Rows, each followed by one of two labels for a hidden trait (new trait and labels in each part):
6, 7, -2, 30, 13, -6, -3, -6, -4, 3, 17, 3, -3, 4, 3, 0, -1, 2  (24)
-12, 1, 0, -3, 29, -9, 10, 0, -1, 8, 29, 2, -10, 19, 6, 1, -8, -20  (24)
-8, -13, -6, 11, 2, -9, -13, 0, -14, 3, -8, -11, 16, 12, 10, -1, 5, -46  (24)
-11, -23, -9, 9, 15, -9, -10, -1, -9, 6, -8, -7, 7, 16, 10, -8, 4, -29  (24)
-1, 5, 1, 3, 17, -17, 12, -7, -4, 7, 30, 5, -2, 18, 9, 6, -20, -11  (24)
-17, -9, -14, 13, -20, 2, 8, -4, -3, 6, 5, -23, -15, -28, -9, -15, -8, -1  (29)
7, -8, -31, 14, 26, -18, 11, -13, -15, -4, 6, -16, 4, 10, 5, -5, 7, -21  (24)
-8, 3, -15, 30, -41, 4, 1, 0, -4, 2, 5, -13, -31, -29, -9, -7, -21, 15  (29)
1, -5, -7, 40, 12, -17, 5, -9, 2, 2, 18, -3, -6, 3, 8, -9, -16, 1  (24)
1, -4, -10, 12, -5, -12, -20, 3, -13, -6, -10, -19, 20, 5, 6, 2, 29, -45  (24)
2, 11, 8, 1, 18, -17, 8, -3, -5, 4, 25, 7, -3, 19, 5, 1, -13, -9  (24)
-12, -14, -9, -8, 33, -19, 23, -11, 3, 11, 27, -4, -5, 19, 8, -21, -26, -38  (24)
0, 0, 0, 14, 14, -20, 1, -9, 8, -4, 12, -12, -2, 4, 4, -1, 7, -6  (24)
-6, 0, 4, 3, 27, -13, 14, -8, 3, 9, 32, 7, -7, 21, 6, -2, -17, -11  (24)
-1, -9, -7, 17, 33, -27, 11, -12, -4, 0, 0, -14, 16, 7, 7, -13, -4, -11  (24)
-13, 0, -10, 18, -31, 0, -9, -4, -2, 6, 5, -18, -18, -21, -13, -11, -9, 9  (29)
-7, 1, -3, -1, 22, -15, 10, -6, 4, 13, 36, 15, -16, 15, 6, -11, -23, -12  (24)
-3, -4, -6, 5, -1, -10, -21, -5, -10, -4, -10, -16, 24, 11, 12, 2, 27, -37  (24)
2, 0, 3, 8, 2, -7, -17, 5, -20, -5, -16, -15, 21, 15, 8, 13, 15, -40  (24)
-9, -9, -8, 2, 34, -14, 16, -8, 3, 11, 36, 2, 6, 19, 11, -12, -13, -20  (24)
-22, -27, -23, 5, 2, -18, -9, -5, 0, 9, -2, -8, 7, 5, 9, -28, 7, -61  (24)

Part 2:
-16, 12, 14, -9, -3, 8, 14, -7, 7, 5, 20, -19, -4, 8, 0, -15, -2, 5, 13, -7, -4, 0, -3, 8, 8  (8)
2, -1, 7, -5, 4, -14, -9, -2, -12, -3, -2, -5, -3, -7, -4, 3, 1, 4, -9, 13, 12, -3, 9, 7, 4  (8)
0, -4, -52, -19, 3, -37, 31, 10, -5, -2, 15, -22, -21, -58, -12, 8, 6, 1, -31, 42, 8, -6, 8, -1, -10  (8)
-9, 17, 6, -15, 8, -36, -1, -4, -14, -19, 10, -17, -28, 5, -14, 0, 1, 32, 10, 49, 13, 6, -6, 8, 12  (8)
-31, -6, 22, -5, 4, -11, -1, -21, 16, -2, -29, -7, -12, 36, -10, 13, -2, 4, 5, -2, 9, 4, 3, 3, 2  (8)
1, 4, -1, 1, 0, -5, 1, 2, -12, 1, -3, -3, 3, -9, 0, -5, -6, -1, -1, 0, -2, -1, 3, 9, 1  (5)
-1, -2, 4, -1, 2, 3, -8, 0, -5, -3, -1, -3, -1, 6, 1, -1, -3, -1, 1, 3, 3, 0, 4, 2, 7  (5)
43, -5, -3, -4, 9, -3, 0, 11, -4, -16, -5, 4, 8, -8, 2, 4, 26, -4, -7, 2, -13, 11, 0, -23, 1  (5)
16, 7, 3, -10, 2, -9, -4, -4, 6, -7, 1, -1, -18, 14, -4, -4, 18, 18, 0, 5, 13, 4, -2, 8, 16  (8)
15, -6, -17, -6, 12, -14, 12, 18, -5, -4, 4, 7, 19, -24, -6, 0, 8, 4, -11, -5, -21, 5, -16, -7, -13  (8)
-1, 3, -25, -11, -3, -34, 23, -11, -9, -23, 3, -2, -7, -26, -4, 3, 2, 34, 2, 40, 9, 6, 2, 4, 3  (8)
-9, -5, 19, -6, 9, 2, -18, -9, -5, -8, 7, -24, -10, 10, -8, 4, -3, -1, 23, -8, 35, 5, -1, 4, 8  (5)
-48, 12, 34, -9, 4, -3, 4, -22, 9, 11, 5, -23, -20, 45, -14, 2, -22, 25, 37, 18, 24, 2, -6, 16, 12  (8)
-30, -2, -2, 24, -4, -47, 33, 3, 3, 1, -3, 1, -20, -8, -31, 38, -11, -6, -4, 7, -10, -2, 11, 0, -26  (8)
2, 1, -7, 0, -2, 0, 4, 2, 0, 2, 0, 4, 2, -5, 1, -4, 7, -1, 0, -2, -7, 0, -5, -2, -11  (5)
-2, 3, 6, -5, 10, -4, 4, -1, -4, -7, 8, -12, -9, 2, -6, 2, 0, 12, 5, 7, 13, 8, -6, 6, 2  (5)
29, 2, 11, -6, 0, -23, -15, -2, -4, -16, 2, 4, -22, 8, -5, 7, 23, 18, -8, 8, 24, 2, 3, -6, 20  (8)
-1, -2, 10, -2, 0, 2, -18, 5, -2, -3, 0, -1, -1, 12, 10, -3, 1, 0, 2, 2, -2, 0, 3, -1, 6  (8)
